Look-ups in named tables: a row name and a column name give one cell, copied from the table.

fulose:
fields: gazezo, zil, saz, vizeto, liramob, vod
siz: [-52.0, 5.9, -8.5, 22.2, -20.9, -3.5]
ralamed: [-1.1, -9.3, -9.5, -7.1, -32.7, -27.4]
dimuvi: [40.9, 63.7, 24.3, -28.3, -18.2, -27.0]
zal: [-11.4, -4.5, -4.8, 0.1, -41.6, -28.9]
med: [-54.4, -7.8, -21.8, 42.8, 0.6, 3.3]
sisadob: [-50.0, -30.6, -15.2, 4.1, -69.6, -33.0]
lumo: [37.9, 12.9, -8.4, -12.5, -25.5, -11.2]
rulob: [-36.8, 5.8, -12.9, 13.9, -24.9, 25.2]
dulutal: [0.0, 44.7, 6.0, -9.1, -3.9, -32.4]
rog: [-46.5, -3.6, -32.1, 19.2, -26.2, 48.9]
guti: [-32.9, 0.0, -18.7, 7.2, -20.8, -11.6]

sisadob, saz -> -15.2
sisadob, gazezo -> -50.0
dimuvi, saz -> 24.3
siz, vizeto -> 22.2
ralamed, vizeto -> -7.1
guti, saz -> -18.7
dulutal, vizeto -> -9.1
zal, saz -> -4.8
rulob, saz -> -12.9
Row with the largest saz: dimuvi

vik =
         tevubir    roluk     viza   babugu  mevuvir   fefame      mor
fud       -1.685   -8.277  -21.934  -27.115   -1.980    1.430   -8.076
forutik  -26.104   -7.212  -19.093    7.316    6.259  -25.095  -20.516
sozur    -23.853   -7.263   12.608  -10.184  -40.646   31.840   15.071
lesa     -13.188  -17.399  -49.921    9.633  -44.520  -28.040  -15.219
zab      -51.132   13.475    7.827   -2.065  -13.879  -30.344  -35.784
viril    -17.834   13.423  -11.686  -15.651    0.276   27.989   -3.656
berizer  -18.055  -14.447    7.882  -13.633  -10.716   -1.946  -17.771
bot      -66.848   51.090   19.117   20.225   15.891  -35.135  -35.398
bire     -30.299   -8.267  -43.577  -49.505  -24.702  -14.798    4.846
bes       -8.147   -1.605   -8.109   -7.100  -28.474  -45.492  -21.044
rabo      24.921    0.312  -31.917  -47.130   37.097  -57.085  -45.744
suzotop  -14.729  -32.345  -32.856   -4.452  -28.406  -15.667  -11.871
mutad    -24.178  -25.779    6.507   10.322   -4.238  -14.546  -15.465
kigi      10.652   18.400  -23.222  -25.270   10.596  -38.432  -25.344

viril, viza -> -11.686
viril, mevuvir -> 0.276
mutad, fefame -> -14.546
zab, roluk -> 13.475
lesa, fefame -> -28.040
lesa, mevuvir -> -44.520
bes, mor -> -21.044
zab, mevuvir -> -13.879
fud, fefame -> 1.430
lesa, tevubir -> -13.188
rabo, mevuvir -> 37.097
lesa, roluk -> -17.399

liseb:
columns: komuv, mitatib, fanev, taf, vop, vub
kido: [59, 68, 72, 50, 48, 54]
katon: [81, 80, 33, 82, 65, 23]
gepev: [50, 35, 43, 66, 65, 53]
tud: [63, 65, 71, 50, 44, 59]
bituse: [50, 53, 58, 70, 44, 56]
kilasep: [64, 64, 53, 42, 55, 48]

vop of kilasep: 55
komuv of katon: 81
mitatib of kido: 68
vub of katon: 23
mitatib of tud: 65
vop of kido: 48
taf of kilasep: 42
fanev of bituse: 58
fanev of kido: 72
komuv of kido: 59
taf of katon: 82
vub of bituse: 56
komuv of bituse: 50
mitatib of gepev: 35
taf of bituse: 70
fanev of kilasep: 53

valekun
fields: puribin, bovuf, napibo, lub
mota: [96, 195, 189, 106]
sikopa: [59, 120, 52, 128]
nabi: [127, 188, 196, 192]
zefut: [108, 156, 108, 109]
babad: [109, 183, 168, 92]
suni: [109, 159, 165, 140]
gem: [114, 193, 167, 128]
kos: [108, 74, 51, 84]

zefut, puribin: 108
nabi, lub: 192
gem, puribin: 114
sikopa, napibo: 52
mota, bovuf: 195
sikopa, puribin: 59

ruvum.csv
,dez,nol,vutukos,vugutev,pufut,buvakor,nilevok,nopev,divor
tef,209,82,36,44,140,214,48,64,66
todi,22,20,87,139,131,45,153,34,65
ruv,44,62,75,109,59,36,95,128,73
lelaf,69,87,111,88,97,61,104,67,109

ruv, nol -> 62
tef, nilevok -> 48
lelaf, dez -> 69
tef, vugutev -> 44
todi, divor -> 65
todi, vutukos -> 87
lelaf, buvakor -> 61
tef, pufut -> 140
lelaf, nopev -> 67
tef, divor -> 66
lelaf, nol -> 87
lelaf, pufut -> 97
ruv, vutukos -> 75
ruv, pufut -> 59
Which row has the largest divor? lelaf

noz
        gomuku  ral  rital  bigu  nidotu  nin  vov
tar        121  141    111   101      91  115  142
girubu     115  150    129   105     134  111  101
pozedu     127  117    157   150     144  134   99
kos        144  145    102   148      88  156  129
ner        133   63     92   176     132  160  104
ref        120   82    110   164     123  141  115
zodi       113  107    168    99     137   98  131
duv        168   98     81   145     126  168   70
fodumi      99  189    192   101     119   92  163
zuver      165   98     92   136     111  161   84
mor        151  145    149   134     147  142  124

What is the nin of pozedu in noz? 134
What is the nin of ner in noz? 160
What is the nidotu of pozedu in noz? 144
What is the vov of zuver in noz? 84
What is the rital of tar in noz? 111
What is the bigu of pozedu in noz? 150
What is the nidotu of tar in noz? 91
What is the gomuku of pozedu in noz? 127
What is the vov of zodi in noz? 131
What is the bigu of zodi in noz? 99
What is the gomuku of mor in noz? 151
What is the nin of fodumi in noz? 92
What is the nidotu of ref in noz? 123
What is the nidotu of zuver in noz? 111
What is the ral of duv in noz? 98
What is the vov of tar in noz? 142
What is the nin of zuver in noz? 161

